What each symbol does to the nodes:
gm si zp
gm ka bh
gm vi jn
gm ke ft
nz si gb
nz ka dd
nz vi fh
nz ke fc
bn si gz
bn ka jq
bn vi tc
bn ke zp
hg si pg
hg ka jz
hg vi mb
hg ke bg
tc si zh
tc ka zp
tc vi cc
tc ke bn
cp si fj
cp ka hf
cp vi nc
cp ke nh
th si cn
th ka dg
th vi rr
th ke bf
td si zn
td ka lb
td vi tb
td ke pg
pm si rc
pm ka pf
pm vi zd
pm ke fs
hc si fc
hc ka mm
hc vi jq
hc ke hs
mb si td
mb ka bg
mb vi hd
mb ke hg
rc si dg
rc ka lz
rc vi sj
rc ke gl
zt si cc
zt ka jn
zt vi mm
zt ke zc
tp si fb
tp ka cn
tp vi cq
tp ke hm
bg si lb
bg ka rp
bg vi hg
bg ke jz
pf si lz
pf ka mb
pf vi fs
pf ke hd
nc si mq
nc ka nh
nc vi cl
nc ke cp
bh si hc
bh ka dc
bh vi ft
bh ke ds
mm si gt
mm ka zc
mm vi hs
mm ke zt
cc si qc
cc ka bn
cc vi gt
cc ke tc
qm si jd
qm ka fm
qm vi dg
qm ke dm
sb si mn
sb ka fj
sb vi pb
sb ke mq
zc si tc
zc ka gm
zc vi zt
zc ke jn
gz si sm
gz ka nz
gz vi zh
gz ke fh
cq si hf
cq ka hm
cq vi qn
cq ke tp
zn si nt
zn ka tt
zn vi fm
zn ke nr
ns si gm
ns ka bl
ns vi lp
ns ke hl
qf si bg
qf ka cf
qf vi gb
qf ke mj
sm si hd
sm ka gb
sm vi bt
sm ke fr
zh si bt
zh ka fh
zh vi qc
zh ke gz
lg si cp
lg ka cq
lg vi hh
lg ke qn
hq si ml
hq ka jd
hq vi cn
hq ke rg
bl si bh
bl ka ff
bl vi hl
bl ke tn
dm si fd
dm ka zn
dm vi qm
dm ke fm
lz si dm
lz ka td
lz vi gl
lz ke tb
nr si rr
nr ka sj
nr vi zn
nr ke tt
zd si sj
zd ka fs
zd vi lb
zd ke pm
fc si qf
fc ka gt
fc vi nz
fc ke dd
fb si bb
fb ka gj
fb vi hf
fb ke cg
bt si pf
bt ka fr
bt vi pc
bt ke sm
fm si rn
fm ka nr
fm vi dm
fm ke zn
gl si qm
gl ka tb
gl vi rc
gl ke lz
dj si ff
dj ka cl
dj vi bb
dj ke cd
mn si zc
mn ka ns
mn vi mg
mn ke lp
hh si nc
hh ka qn
hh vi ml
hh ke lg
rg si hh
rg ka fd
rg vi hq
rg ke jd
gb si hg
gb ka mj
gb vi fr
gb ke qf
qz si hl
qz ka bb
qz vi fj
qz ke qj
nt si tp
nt ka th
nt vi rn
nt ke rr
pg si nr
pg ka zd
pg vi td
pg ke lb
hl si ft
hl ka tn
hl vi ns
hl ke bl
gj si cd
gj ka hh
gj vi cg
gj ke ml
dd si mj
dd ka cc
dd vi fc
dd ke gt
ml si cl
ml ka lg
ml vi gj
ml ke hh
cd si pb
cd ka nc
cd vi dj
cd ke cl
hd si tb
hd ka hg
hd vi pf
hd ke mb
tb si fm
tb ka pg
tb vi lz
tb ke td
qj si bl
qj ka dj
qj vi qz
qj ke bb
fh si fr
fh ka fc
fh vi gz
fh ke nz
rp si pm
rp ka bt
rp vi jz
rp ke pc
sj si bf
sj ka gl
sj vi tt
sj ke rc
ff si dc
ff ka sb
ff vi tn
ff ke pb
qn si nh
qn ka tp
qn vi lg
qn ke cq
tn si ds
tn ka pb
tn vi bl
tn ke ff
fs si gl
fs ka hd
fs vi pm
fs ke pf
lp si jn
lp ka hl
lp vi mn
lp ke ns
dg si rg
dg ka dm
dg vi bf
dg ke qm
gt si cf
gt ka tc
gt vi dd
gt ke cc
cf si rp
cf ka zh
cf vi mj
cf ke qc
hf si qj
hf ka cg
hf vi nh
hf ke fb
cl si sb
cl ka cp
cl vi cd
cl ke nc
fd si qn
fd ka nt
fd vi jd
fd ke rn
cg si dj
cg ka ml
cg vi fb
cg ke gj
cn si gj
cn ka rg
cn vi hm
cn ke hq
pc si fs
pc ka sm
pc vi rp
pc ke bt
pb si mg
pb ka mq
pb vi ff
pb ke sb
mj si jz
mj ka qc
mj vi qf
mj ke cf
hs si dd
hs ka zt
hs vi hc
hs ke mm
fj si ns
fj ka qj
fj vi mq
fj ke qz
jz si zd
jz ka pc
jz vi bg
jz ke rp
zp si fh
zp ka hc
zp vi bn
zp ke jq
ft si jq
ft ka ds
ft vi gm
ft ke bh
nh si qz
nh ka fb
nh vi cp
nh ke hf
rn si cq
rn ka rr
rn vi fd
rn ke nt
ds si hs
ds ka mg
ds vi bh
ds ke dc
bb si tn
bb ka cd
bb vi qj
bb ke dj
mg si zt
mg ka lp
mg vi dc
mg ke mn
hm si cg
hm ka hq
hm vi tp
hm ke cn
lb si tt
lb ka pm
lb vi pg
lb ke zd
fr si mb
fr ka qf
fr vi sm
fr ke gb
bf si hq
bf ka qm
bf vi th
bf ke dg
jd si lg
jd ka rn
jd vi rg
jd ke fd
tt si th
tt ka rc
tt vi nr
tt ke sj
jn si bn
jn ka ft
jn vi zc
jn ke gm
rr si hm
rr ka bf
rr vi nt
rr ke th
mq si lp
mq ka qz
mq vi sb
mq ke fj
jq si nz
jq ka hs
jq vi zp
jq ke hc
dc si mm
dc ka mn
dc vi ds
dc ke mg
qc si pc
qc ka gz
qc vi cf
qc ke zh

In the rows, 496 means zero.

The rows follow the links: the fewer symbols apart two nodes are, the more alike their rows tend to be.

Each row is also shifted at random along 10 hidden directions that mean nothing.

Some nodes, each with a row of numbers:
hl: 414,535,499,414,475,431,456,462,434,468,478,438,464,523,560,522,495,543,442,514,422,496,479,530,420,381,503,483,563,511,486,491,510,530,477,475,551,466,411,486,573,685,512,533,576,362,511,376,477,479,543,576,528,462,487,482,426,405,395,603,596,439,574
hm: 377,483,531,511,462,454,512,451,451,418,410,510,507,485,589,483,469,485,450,507,558,493,682,610,508,334,435,423,516,548,443,522,512,473,509,560,391,517,495,531,530,427,588,437,447,384,488,559,474,539,556,478,528,450,546,454,525,603,559,439,446,594,445
sb: 387,506,505,480,551,586,413,332,477,543,435,444,469,418,506,514,604,471,448,539,559,618,447,285,383,390,597,493,551,366,439,465,515,488,453,521,303,641,518,516,525,453,533,405,580,507,475,506,380,501,512,451,508,500,503,616,430,622,389,456,475,461,651
ff: 548,528,490,476,523,470,428,328,383,346,402,490,464,399,621,412,525,435,439,503,513,555,627,365,403,359,559,478,541,439,443,508,501,477,472,504,261,606,480,493,612,343,508,476,447,398,482,491,486,502,515,519,624,495,494,478,427,577,462,430,521,585,527
mj: 562,481,447,500,502,474,480,424,614,374,489,534,492,495,485,460,562,526,322,527,498,518,475,399,462,393,435,496,379,384,449,524,517,327,520,421,460,505,520,444,410,518,421,449,369,678,480,548,664,499,445,392,585,587,444,492,481,722,609,421,406,468,512
cc: 621,532,458,491,482,490,530,594,356,522,583,527,463,516,558,515,326,544,727,395,499,439,662,749,526,571,583,597,397,569,461,482,457,576,516,457,497,464,435,443,528,267,460,532,526,465,472,433,512,568,555,520,606,532,475,354,405,498,647,515,535,470,446
tc: 254,514,456,457,491,455,492,539,459,559,561,461,494,506,516,547,421,604,517,497,458,466,512,615,467,405,459,557,430,553,421,473,511,525,507,419,611,423,420,423,537,629,476,495,663,441,553,437,397,511,506,525,488,530,432,482,459,440,587,593,501,477,553
gb: 824,484,452,536,531,527,463,558,503,616,527,534,523,429,495,371,444,519,527,541,522,551,414,292,495,547,499,558,392,572,528,470,482,482,450,452,562,451,537,427,560,342,448,508,474,429,605,663,237,476,456,539,370,554,397,596,598,289,668,343,464,681,414
ft: 434,506,485,520,438,442,445,524,683,426,560,477,398,605,407,553,518,469,452,435,456,525,488,643,479,584,385,482,507,421,560,562,486,450,496,483,577,530,467,507,319,550,439,436,363,711,376,440,823,427,474,451,519,534,522,439,413,652,494,503,563,385,461
nz: 316,511,449,497,517,509,481,488,529,424,539,543,492,461,489,469,492,502,473,514,449,484,463,431,494,599,479,530,406,514,524,519,493,476,517,438,519,425,496,445,471,516,404,542,432,545,541,515,559,502,460,532,471,544,431,484,510,433,456,475,532,521,422
ml: 541,509,568,521,529,471,433,528,602,472,446,564,492,482,372,341,616,479,457,531,514,519,288,100,471,525,384,423,539,487,529,473,520,436,551,526,696,387,509,574,591,600,525,573,532,572,650,613,457,431,281,557,412,444,542,567,556,373,688,515,473,660,459
cl: 533,531,527,516,508,449,467,471,426,356,405,560,467,406,580,374,475,483,427,563,482,472,612,511,487,546,452,425,516,547,514,543,483,515,526,547,435,417,458,531,616,410,522,534,388,436,540,514,533,515,460,581,556,425,531,426,496,373,471,455,597,647,417
zh: 580,509,450,501,530,585,488,487,483,531,522,520,530,431,497,518,488,579,526,509,470,516,363,410,477,614,583,564,397,547,525,481,474,462,483,442,460,434,501,433,491,400,411,527,539,535,578,484,444,527,457,489,454,532,419,578,494,362,469,456,493,484,469
lz: 436,473,498,483,499,449,594,394,486,493,540,413,541,417,566,503,405,613,590,501,485,386,645,663,561,553,414,539,550,511,476,503,481,672,455,507,499,502,461,479,649,360,503,549,680,486,518,351,534,460,484,450,527,475,508,481,519,411,497,527,450,590,581
hf: 572,517,541,497,512,538,464,415,450,499,486,522,463,465,512,483,497,415,590,523,593,516,651,455,490,440,460,468,522,474,453,488,526,625,545,572,447,531,500,556,572,491,584,465,574,381,511,585,399,553,539,544,449,459,558,478,501,594,454,518,505,592,511
hc: 342,513,449,512,468,540,486,624,411,478,539,535,462,604,442,611,491,305,535,395,457,513,500,641,514,536,645,525,448,490,507,499,485,433,551,460,388,553,517,470,286,606,437,452,351,477,353,488,569,554,583,531,532,551,467,391,432,633,313,581,578,286,410
gm: 606,494,458,530,459,400,419,461,580,443,524,444,433,504,530,507,447,442,429,473,501,554,668,613,453,373,325,489,496,535,459,551,513,490,459,483,493,574,465,449,449,539,496,370,451,433,459,556,498,433,542,521,418,547,454,479,501,586,552,438,513,616,418
ds: 628,501,461,540,448,419,437,639,428,508,419,466,474,524,547,508,448,482,336,472,431,571,471,683,441,398,550,466,504,603,499,518,466,317,432,467,401,521,462,441,411,475,493,387,346,419,432,483,420,468,532,516,537,500,438,490,457,402,537,433,565,467,414
rr: 309,462,532,534,512,572,522,480,548,578,489,479,521,462,481,519,500,477,593,465,555,520,488,475,547,667,523,479,557,534,556,503,466,543,426,586,460,559,566,553,446,304,535,479,444,544,472,550,467,470,540,454,381,454,547,561,566,456,453,362,457,523,419
cq: 584,510,562,498,460,483,523,682,412,520,470,577,486,621,439,465,485,436,607,429,520,459,458,528,546,514,574,450,517,526,527,461,484,464,566,542,606,427,494,579,476,501,560,563,418,472,475,532,519,546,487,535,564,429,584,390,476,505,625,559,516,425,430
jn: 696,540,469,496,489,558,457,506,432,452,545,502,471,524,450,588,507,392,664,364,444,532,414,454,474,621,633,558,510,532,555,483,473,513,516,467,403,537,478,485,437,444,424,534,552,464,481,402,574,502,475,551,483,518,478,489,404,467,350,591,578,408,430
pb: 570,517,521,442,496,483,452,405,511,560,498,416,440,489,546,541,486,617,498,528,529,533,556,581,412,403,466,498,544,439,441,490,509,569,452,518,520,536,429,510,554,503,556,437,622,512,478,420,483,489,555,461,535,474,532,521,403,574,522,506,514,448,649
bl: 384,533,532,446,497,437,436,506,583,496,547,485,412,549,428,409,531,516,538,495,454,495,384,331,451,605,438,490,568,417,580,495,497,578,490,493,743,441,441,544,562,592,478,604,503,580,513,443,613,408,428,570,498,474,539,480,440,398,537,550,607,483,545
fj: 562,510,510,489,531,534,427,541,315,611,459,509,455,498,531,438,492,319,546,505,577,580,584,387,450,371,645,488,533,455,436,446,510,544,482,539,393,616,532,521,529,494,579,438,430,292,422,640,187,542,628,583,495,492,507,472,487,547,457,459,544,503,523
zn: 612,455,515,520,536,480,526,481,470,541,514,474,521,447,505,420,462,396,633,424,570,480,619,385,560,543,490,504,565,508,468,474,487,573,437,550,500,613,568,526,540,333,539,511,464,464,471,594,362,439,531,498,425,498,522,483,587,507,610,383,412,631,428
qj: 723,542,526,469,484,404,495,544,368,381,386,527,466,476,602,432,454,622,406,510,445,446,554,676,449,452,549,444,513,518,458,515,467,405,514,500,453,403,396,517,591,399,524,535,419,537,493,366,627,533,471,499,747,425,543,374,367,450,619,512,571,451,528
hs: 566,535,451,493,510,519,446,354,496,283,553,531,460,475,472,525,542,314,604,384,477,516,570,330,475,534,501,542,480,458,494,518,513,527,559,457,366,575,505,476,463,499,404,529,502,484,490,481,673,498,459,551,493,564,470,443,441,651,359,565,526,527,405
th: 588,481,537,474,501,529,548,519,437,540,507,488,524,531,496,538,481,453,675,393,543,466,532,498,550,558,582,493,559,530,497,467,481,546,473,556,510,553,534,554,473,403,547,542,496,471,460,499,473,505,569,487,475,455,561,463,513,536,519,479,448,441,447
mn: 334,510,466,526,442,472,449,554,434,431,462,497,442,528,571,521,444,329,398,507,429,543,608,709,497,566,536,448,531,578,598,572,467,503,453,527,352,545,497,478,377,520,476,439,216,318,365,513,518,494,654,608,453,481,468,426,508,400,179,436,692,474,334

From each start, follow one symbol. Which node do you reach?
Answers are names.
new walk
678,524,530,472,519,478,432,365,543,489,534,473,412,443,534,422,472,498,596,519,563,519,660,415,452,534,384,496,547,447,490,515,512,680,469,553,567,535,464,539,617,414,540,503,540,474,511,537,488,463,530,549,447,478,544,483,475,521,532,438,550,640,524
si: lp
new walk
495,520,542,540,525,601,467,416,563,566,481,483,447,391,500,510,486,628,565,561,551,533,498,585,470,749,494,491,525,472,559,529,454,607,454,585,422,483,470,551,539,204,521,458,546,666,503,437,584,508,463,438,490,428,566,565,434,425,428,399,560,520,555
ka: cl
new walk
542,502,539,499,508,416,435,702,459,631,406,502,459,535,463,382,507,585,333,555,486,531,341,482,427,407,535,435,518,477,455,461,485,337,472,491,648,430,454,519,518,572,558,465,407,576,491,530,352,462,440,501,595,455,517,493,454,389,756,465,527,442,570
ke: qj
new walk
682,501,561,462,458,497,502,570,493,591,564,521,458,640,440,542,469,387,684,449,596,473,622,538,545,412,422,466,530,506,468,463,541,651,565,577,700,489,503,588,478,695,614,500,559,351,471,617,404,544,607,575,379,454,590,417,529,640,541,595,492,485,468
vi: lg
new walk
485,496,474,532,482,444,425,536,617,558,571,456,431,533,419,497,477,498,520,449,515,551,493,502,457,466,381,528,478,477,467,499,506,478,477,460,608,540,473,467,442,509,475,411,540,594,481,538,497,422,445,477,440,558,470,516,463,574,690,480,476,537,498
ka: jn
new walk
786,517,535,497,504,479,450,543,483,487,464,531,434,523,483,449,509,454,478,500,530,511,542,509,472,511,502,444,521,452,480,505,496,483,518,541,529,493,483,555,477,507,543,479,380,551,445,543,533,511,517,521,553,463,557,421,450,570,543,476,551,465,485
vi: qj
new walk
217,543,520,415,515,522,432,451,438,576,598,478,411,579,428,445,528,358,746,428,532,533,463,219,447,498,593,567,577,338,525,424,517,697,513,499,612,592,482,546,596,541,505,594,622,413,460,480,446,472,519,593,512,514,538,473,405,562,465,612,574,444,631
ke: hl
new walk
350,518,561,511,492,514,496,641,464,615,438,524,498,512,444,469,497,632,493,548,498,482,333,549,490,556,532,456,517,535,522,461,474,465,526,535,602,357,449,550,560,472,558,523,581,554,567,452,438,520,396,494,539,403,556,524,459,322,620,551,526,463,560
vi: fb
new walk
558,498,549,506,477,413,511,631,450,475,390,540,541,499,514,394,477,597,454,490,471,460,390,464,506,476,479,425,529,637,517,482,474,374,497,519,614,353,462,534,590,445,549,572,472,463,611,503,444,474,393,529,531,408,530,489,530,276,747,472,478,593,406
vi: hm
new walk
923,476,542,477,498,523,530,407,570,488,460,444,543,474,498,606,538,641,561,413,531,494,439,504,487,502,488,472,554,546,462,490,490,435,452,542,495,514,493,543,467,394,544,489,628,630,544,415,587,477,473,378,471,450,559,571,471,573,608,458,364,444,505
si: tp
new walk
645,478,540,484,500,560,523,446,526,523,478,471,537,490,486,589,529,517,596,439,533,503,447,452,517,561,521,472,561,563,513,487,490,511,467,560,490,518,529,553,455,456,542,511,565,500,525,487,490,497,529,464,388,442,549,563,529,499,447,468,437,465,448
si: cq
new walk
718,502,560,490,509,566,508,443,606,438,532,539,503,517,397,506,575,446,700,397,524,477,381,258,542,742,478,476,570,516,606,496,489,564,517,572,615,468,539,602,474,435,495,625,514,601,557,509,664,461,422,518,376,441,587,526,528,467,467,496,484,512,380
ka: rn
new walk
561,514,523,456,503,513,464,394,453,420,422,497,486,481,530,572,572,455,373,557,513,512,564,507,441,318,478,423,529,466,408,505,545,486,555,531,396,506,477,534,493,747,568,437,550,405,494,498,469,561,552,519,496,450,532,489,469,639,309,593,514,444,562
ka: nh
new walk
317,511,540,485,479,540,505,489,409,489,472,542,487,545,497,522,508,384,575,495,564,490,603,522,515,414,531,456,524,476,475,482,520,575,572,563,434,516,511,563,507,556,583,487,516,362,466,551,451,583,565,538,502,445,570,439,490,623,399,575,508,476,502
ka: qn
new walk
489,476,448,504,499,518,491,521,524,616,539,480,494,482,523,511,430,608,469,541,538,525,531,592,480,439,478,551,376,501,442,487,495,473,460,450,517,489,497,421,465,424,480,413,508,527,500,562,379,526,549,432,476,561,431,535,505,538,631,398,438,497,532
si: pc
new walk
352,527,457,470,503,522,507,460,500,452,582,515,478,483,503,536,445,552,607,467,467,453,537,557,501,609,495,569,413,503,502,506,489,568,526,450,529,439,456,454,500,458,419,551,555,551,522,425,614,530,491,509,512,538,465,450,444,500,471,542,531,467,485
si: mj
new walk
641,548,452,499,530,556,482,498,263,416,525,562,488,480,505,473,468,353,767,312,516,513,536,360,474,509,764,611,441,463,443,430,468,481,556,433,272,597,497,461,543,200,426,556,551,458,475,447,503,572,451,516,685,562,469,403,350,618,593,557,484,456,473
si: nz
